Each row is followed by its class.
[-21  25 -22 -17  -4   6 -11  -9   8  25  23  -3  19   4 -13 -13  -7 -15
  38   7  32  -6   0  22  20  -3 -10   5  16 -24 -30  17   0  13 -11   6
  -8  23 -27] | T
[-16 -16  14   4   4  -6  15 -15 -20 -73  17 -10 -21  13  27  30   7   2
  18   6 -17  18 -12 -19   4  17 -25  18  15   5 -20   2 -10  -7  -8  25
 -10  18  -9] | N
[ 39 -15 -35 -24  55 -64  16 -10 -16 -22  12  -5  40 -14 -28 -59  25  13
 -11  -9 -21  14   0  58 -21  25 -25  25 -14  32 -34  45   9  16 -20  35
  20  13 -22] | U
[ 57  -1  37  -9 -16  26  23   1 -22  17  39  14   9  19 -45 -50 -33 -31
  60  -5 -14 -22  16 -59   9  40   1 -18  -9   6  16  11  46   9 -32 -29
 -30  -7 -36] | A
[ -7  26  23  44  25  -9  10  34 -34 -51  19  17 -15 -10  46  33  16   6
   2   1  23  24 -12  25 -25 -22 -35  26  23  25 -26 -33 -40  -9  40 -29
  -4  66   6] | N
[-20   6 -19  -4 -15   8 -19  -8  58  55  24  14  24  11 -38   1 -29 -11
   4  28  18   0  -6 -55  15  25  12  11 -24 -14  49  -3  19 -11  -2  14
 -46 -58 -33] | Q
[  -9   14   -4  -41  -50   -4  -37   13  -53  -19   28   25  -32  -26
   16    1   66  -12    4  -19   69  -17  -16   22  -17  -16   38 -100
   39  -21  -15   34   24   -7   -1    3  -53   -3   28] | D
[ 14   3   8 -21  12  13 -17  14  23  35  -5   0 -21 -16  19  15  15 -13
 -24 -15   2  -5  -3  11   4  32 -19   2 -11  22  23  -8  -9  -4  14  10
   2   1  10] | D
[-36 -44  -5  -6  34  11 -17 -29 -50  -4   2 -24   6  23 -14  16   1 -41
  34 -11   9   2  10  26  10  10   4  15  19  -8  19  35 -23  -7 -55   8
 -13   5  39] | T
[ -6  17 -24 -34  15  15  12  -1 -15 -27  42  23 -11  18 -29 -41  -8   9
  15  27  13  -6  18  29  37   6  16  -8  22  -5 -44  -5  25  18 -20 -15
 -30  10 -33] | F
[ 57 -60 -56 -38 100 -34  26   9  10 -27 -20 -10  -7  40 -21 -42  -9  61
  19  70 -36 -60  29  84   0   9   7 -13 -24  -6 -74  16  32 -16 -36 -25
 -35  30  40] | Z
[ 16  33   4  -2 -32  -6 -20   6  17   0  14 -27  37   8  -9 -27 -24  -6
  23  -1   7  19  -2  -5 -15   8 -15 -31  -9 -33 -36  36  30  -1  32   4
   1  -7  -2] | T
[  2 -12  20 -10  12  28  -7  -6 -23 -41 -13  26 -15  -9  35  14  25  14
   0 -14 -28   5  13   2   3 -35  -1  14  48  -2 -48  -2  14  -5  36 -12
  36 -40  11] | A
[-19 -47 -46 -39  48 -77   1 -18   8  -6  43 -27  17  14  44   8 -21 -91
  -6 -22  -3 -20  -5 -68 -16 -21 -32 -55  -4 -21   7  52 -10  52 -64  39
 -24  16  22] | A
[ 57  -8  14 -25   3  22 -43   1  -4  32 -12  11 -18 -23  14  16   9  12
 -26 -19   0 -34  10 -21  16  -3 -13 -66  -8  11 -11   1  10 -35 -23  -4
  -2 -14  -7] | A
[  1  16 -34  31  12 -15  17  27  -5 -55  41 -20 -24  -2   0   5   3 -27
 -33  -1  44  -1  -6  26 -13  11 -22 -11   1  -9   2 -29 -13  -2 -34  -1
 -13   5 -17] | N
[ -10    6   -1  -34 -108  -12  -16    6   24 -100  -21   39   51  -23
   33    2   72   53    4  -25   12   38  -41   -9  -22   14  -33   41
    7   53  -63  -67    2  -33   23   45   20   23   12] | Z
[ 19  10  -3  55   3 -45  40  27 -13  -6  -9 -32  -9  -4 -16 -26 -51 -18
   3  18 -19  16  -9  32  -1 -41  -7 -18 -22 -12 -29   2  18  48  17   4
   3   2  -6] | N
[ 19   4  10   9  20  21 -32   0  17  59 -20 -24   9 -11   5 -10 -32 -13
 -17   2  -1  -9   0  12  31   7  19  18   3 -14   8  11 -14  20  -7  -4
  34  -9  -3] | T
[ 27   3  21 -20  15  -2 -25   2   3  30 -12   1 -23 -26   0  10  10  16
 -43 -12 -14  -3  -5   4   0  17   5  10  -4   4  34  -1 -15  -4  -7   6
   0 -11 -11] | N
[ 26  21   0  27  16 -31  41  19  37  52   8  -1 -20  35 -32 -14 -61  16
  21   1 -35 -31  -5  16  12  11  -6 -49 -12  12 -16  32  32  30  58 -20
  -7   4  33] | Z
[  3 -30 -50 -10  13 -14  44  35  12 -27  17 -52  10  10 -31 -53  24 -12
 -22  20  -9   6   2  41 -13  30  27   0 -33  26 -26  11  11  -3 -66  23
 -14   4 -34] | D
[-26 -16  -4  33  19  15  25  11 -22 -49  14   0   9  18   4   3  19   7
  37 -10   3  11 -12 -12 -26   2 -23   4  11  12 -10  33   8 -38  14  14
 -28   3 -22] | D
[ 37  -7  17   8  11  -2  -7  14  -3  -8 -30  18 -28 -27  22  27  20  19
 -31   0  -9  -5  -7   5   7  30  -8  26 -13  23  17 -25 -18 -18 -11  -4
  -9  14   9] | N
[ 62 -32   3  29  29  24 -15   4 -13  22  -3   2  47  19  23  -1 -38   8
 -27 -19  25  -4  18  31  -7 -56 -37  -8 -12   3  24  10  10 -18 -21  -2
 -11 -33 -46] | G
[ 44  -6   8  -4  16 -35 -31  -5  -5  48  11 -21  41  17 -23 -40 -26  15
 -13  -6   2  -1  -4   6 -20  -8  17 -40  -4  -4  15  53  28  -4   1   0
 -22 -26   0] | U
[-19 -39   3  27 -14  18 -18 -55 -50 -15 -24  24  10  18  11  17  -4  -5
  34 -29   8  25   2 -10  -3 -29 -32 -20  16 -28  11  63  13   6  -3  39
 -19  -5 -28] | Q
[ -8 -28   4  50  19  11  10 -21 -28  26   0  46 -26 -10 -38   8 -17 -24
   8 -32   7   2  -8 -51 -20 -20 -42 -38  10 -18  71  23  10   1  10   4
  21 -60 -16] | Q
[   4   22  -22  -13   33   46   27   15    2 -105   44  -13  -14   24
   49   -4   39   26   -7    6   12   20   23   46    3    4  -36   28
   34   22 -104  -24  -17   -8   19  -15   44   37  -17] | G
[-74  11 -28   7  51 -20  37  20  47 -18  28  -3  17 -15 -26 -20 -31  17
  36  33  11   0 -23  19  44  28  25 -35 -34  16 -47  59  44  21  25  49
   6 -41  42] | A
[ 21  -9   0  23   5  26 -22   3   3   6   8   3  10 -33  17 -16  13  -5
 -13 -11  20   3   9   7   9  51  34  27  -8 -14  11  18 -30 -20 -47  12
   6  -7 -33] | T
[-68 -27 -17  61  37  38 -17   1 -36 -38  12   0 -42 -27   6 -22  14  41
  39 -13   0  56  -3 -53   4  36  11 -23  -1 -32 -11  40  25 -78 -12  22
 -48 -19 -51] | A
[ 32   0 -20  14  -4 -55  14   0  -7 -42 -13 -16   9  28 -26 -35 -35  -3
  -4  22  -5 -11  -7  31  11  -3   7 -29 -14 -28 -32  23  44  44 -11  -9
 -35   5  34] | Z
[ 45 -31  -8   5  16 -31 -13  16 -34 -27 -20   2  19   5  -9 -19 -23  -6
  16  22  -7 -17   2  24   4  -3  14  -4 -16  10  15 -21  16   8 -15  -7
 -46  12  -5] | F
[ 13  15 -29  11  86 -15 -11 -19 -22 -33  -6 -38  23   6 -16   1   2   3
  19 -11  -7 -42   7  54 -10 -15 -12  -8  18  -8 -51  48   4   4  15  16
   4 -13   1] | A
[ 24   4  -1  21  15   9 -37   9  23 -37  -8 -11  56  -1 -27  21 -31  26
  -7 -57  24  18 -23 -23  -5 -16 -80  -8  -7  -4 -57  31 -26 -42  -9  42
   0  14 -51] | T
[ 21  -1  37  -4 -65 -46  31 -26 -19   1  -3  -4  25   6 -46 -25   6  13
  31 -24 -54  30  -3 -19  -4 -15   8  -2  -4  33 -38  23   4  17   8  13
   9  -2   2] | U
[-29  56 -49  66 -98 -31  66  29  63 -57  26  -2 -30 -53  49  39  32  11
 -21 -76  40 -18 -21 -12  14  48 -67 -73 -39  -1   7 -17  11 -52  60  25
  13 -31  -5] | N
[-59  -5 -20 -51  15 -13 -30 -28 -51  24  14 -47 -33  10  27 -14  47  -6
 -16 -17   0  16 -15 -36  -7 -40 -16 -46  76 -42  -6  44  -7   4 -32 -35
  13  72 -51] | T
[-25  -8 -29  25  16  24  13 -14  11 -39  -4  39 -36  26  10  49  44  24
  16  -1 -15 -52  12 -25   3  20  55   7  25   3 -13  29 -39 -47 -14  -3
 -25  -1  56] | Z
[  5   9  35  17   0  16  22   0  10  -8  26  49 -32  -4  24 -52  13  29
  33 -21   3  32  19   5 -62  54  -4  -8   1 -12  -8   2 -21  15  26 -26
  18  52  41] | Z
[ 19 -29  14 -30   5 -21  30  10   9  -8   5  -6  16  -1   0 -23 -28   8
  24 -13  -2  -4   2  -2   9 -33 -49 -55 -31  -8 -50  32  17  10   2   6
 -22  19   4] | D
[-10  15   2  -8  -2   7  -8  11   1   4  25 -15  -5 -14 -10 -13   7 -28
 -21  44  20   6   4  -9  -4  17  34   6 -34   1  40 -23 -26   5 -60   6
   2   8  -1] | N
[ -5  10  -7   3   8   9 -29 -12 -36 -10  13   7  12  -7   6 -12  46  21
 -16 -24  18  11   6  18 -11 -24  17  19  41   7 -16  10 -22 -33   0 -12
   6  -2 -12] | U
[ 27   5  14  24   2  -7  36  18 -18 -54  26 -11  16  -4 -12 -32 -15  14
  23   9  -5  27   1  19  12  -1  -4   4 -13  19 -49  -6  20  10  19  -3
   2 -18 -14] | G
[-11  37 -39  95 -49   9  50 -46   0 -93 -25  52 -20  55 -31  23 -45   7
  92   3 -14 -17   1 -70 -12 -33 -85 -83   3 -75 -28  53  79  -8  55  36
 -22 -37 -46] | F
[  9  -1   7 -11  10  -2  14 -15 -42 -19  -8  -3 -13  20 -37 -36 -11   2
  -3  22 -16  20  15   6   5 -25 -29 -58  -4 -30 -25  48  56  20  25 -40
  12 -12  15] | Q
[ 38 -16  13  16  16 -10   3  -7 -21   2 -15  20  16  19  -6 -33 -49  28
   4 -16 -18   8   8  -2   6 -28 -14 -28   5 -14 -29  23  32   7  13 -17
 -43  -5 -12] | F
[-67   1 -34 -40  70 -23  -1 -67 -65  -3  -3 -30  -7  27 -44  -2   0 -17
  50   0   3   5  -4  36  34 -58 -40   0  40 -28 -15  48  16  50 -16  17
 -23  15   3] | G
[-18  32  -5   0  31  34 -14 -61 -52  20 -37  37  13   1 -33   6  71  33
   7 -36   8 -19  -6  16  -5   5  22  13  51  32 -44  66 -20 -14   9   3
   5   5  47] | Q
[ 38  -7   6  -9  -1   5  -4  -4  16  -4 -10 -28  17  14   1 -26 -25 -14
   9  23  -7  -5  20  38  -1   9   1  -1  -6 -30 -37   7   6  26 -11  -7
  31  -3  19] | T
[ -30  -25    2  -71   32  -29    5  -19  -54 -101   32  -29   -4   22
  -35   -8   44   10   10    1  -34   58   19   14   -6   -5   -4    9
    7  -10  -43   55   -2    8  -32   14  -35   19  -16] | G
[-28   2  25 -10   7 -16  15 -12  20   1  -3  20   2   1 -19  19 -15  22
  21  18  11 -17 -13 -15  15  -4  14   4 -12 -20  24  23 -11  17 -14   4
 -40  11   9] | N
[ 30   4   6  25  22   0  30  -4  -7  28 -17  -1   7 -37   6 -36 -21  33
 -23  11 -13 -28  17 -15  21 -35  -9 -48 -47 -28  -7  32  23 -34   1 -26
  15 -44  17] | N
[ 18 -19  25   6  -5   2  32  20   2 -47  18   0 -19   8  27  14  23  -5
 -34 -19  -8  12 -12  -5   3  27   8   6  18  40 -52   3 -25   6 -19   3
  -5  12  12] | D
[ 20   7   0 -15  29 -13  13  11  17 -35  32 -14   3  17 -39 -10  -9   0
 -19  37   4   0  -5 -26   0  -2   5 -15 -10   4  -9  -3   0  19 -36  -2
   2 -17 -16] | G
[-27 -27  -6  -5  56  -5  -9   9 -24  11  15 -24  -5  11  15   1  20  18
  -7  16  26   5 -13  30  -9  -3  -2 -11  17  20  -9   5  -5 -35 -22 -15
 -52  27   3] | D
[-33 -38   4  18 -19  -7  -3  -3  21  11  21   3 -34  26 -14  37 -16  -7
   0   7  18  -2  -9 -19  25  12  27   2  16   0  77 -21 -14  -4 -35  -3
 -26 -22 -13] | U
[-17  10   9  -8 114 -38 -12 -46 -28 -27  39 -33  24  29  22 -23 -20  42
 -11  -3  16  18   9  25 -21  -9  -9  10  30 -66 -58  92 -16   4 -12 -19
 -86  41  -1] | N
[-32 -14  -2  -6  -3 -40  10   8  11  20   9 -42  14  13  -8 -17 -26 -14
  14  32   2   7 -24 -14  11 -27  22 -24  -7 -11 -15   6  25  17   2   2
 -49 -18  21] | D
[-12 -24  12 -68  23  20  -2 -11 -11 -59   0 -15  22  17 -65 -18  25 -14
  -9   3 -16   5   1 -35   9  54   9   0 -11   9  -6  52   3 -18 -65   4
  35 -25  70] | T
[-25  -9  12  -8 -17  -3  14  -3  49   3  41  14   5   2 -28  -7  -8  -4
   2  33  37 -14   0 -45  -9  16  30 -30 -21 -26  53  -7 -16  18 -26 -15
  -8 -20 -17] | Q
[-14  10   0  45   1  21  37  34  32   0  -5  -4 -49 -16 -35   7 -26  12
 -18   6  12 -11  -6  20  51   8  56   0 -19   7 -25 -10 -37  23 -37  10
  -2   2   8] | N
[ 26 -22 -22 -31  75 -29  -6  17 -35  25  42 -52  38 -10 -21 -63  -1   3
  41  -1  -2 -32  26  43 -18 -21 -10 -28 -22  14   9  20 -14 -28   4 -24
  11  33  -9] | U
[-21  20 -21  77  50  38   3  24  30  22  21  -4  10 -12 -49 -35 -49  17
  15  17  41   1   1  27   5  -3  20   5 -14 -26   9   4  -1   1  38   0
   8 -50 -45] | Q
[-28  -5  -7   8  -8  -2 -21 -39 -62   8  -4 -17 -25  -3 -19  10  38  -9
  56 -32   5   6 -14  34  -3  18  -5   1  30 -15  28  40   8  -3  -7  46
 -65  17 -71] | D
[-39   1  -5 -16   8   0   9 -13 -41 -44 -15  47 -34 -23   3  18  45  21
   4 -42   7  29  18  44   3 -14 -11  10  12 -21 -41  40 -13 -14   6   4
 -38  11  55] | N
[-44  -5 -39  24  11 -22   5  22  -1   2  46  34  39  17   1 -27 -10 -30
  13   7  63  -8 -15 -17 -33  18  47 -47 -14   5  65  42  10   8 -38  18
 -64   7  12] | F
[  0 -18  13  -7  57  22 -36  20  31   8  18 -62  36  13 -23 -28 -15  21
 -13   7  14 -15  23 -12 -11  41  94 -15 -36  -8  -2  33 -34 -37 -61 -15
 -58  -9  34] | A
[-40   4 -28  32  41  49  27  -4 -16 -57  -6  37   4   6 -19 -26  24  49
   0  -4  -6  18  23  31   1   2   8  32  11  12 -31  13   1 -43   2  -1
   9 -21 -12] | F
[ -1  44  20 -10 -20  11 -15 -71  32  49   4 -13  -1  23 -37 -25 -39 -18
  11   3  28   0  13 -22  10  16  -9 -46 -11 -58 -13  33  -8  70 -20   2
  -8  14  13] | Q
[ 43 -68 -19 -17   4  32 -14  15  31   1 -12   1  27   1 -27 -23 -23  16
 -15  12 -22 -28  -5 -89  10  -6   6 -43 -35   1  13  22  31 -44 -28  28
  20 -76 -30] | Q
[ 32  18  -3  35  26   1  24  -6 -37 -40  23  49  21  10  -9  -8 -10  -5
  18  37  -9 -30  11  20   8 -10  31   2  16  21 -29  15  19   8  13   2
  -1 -43  -3] | F
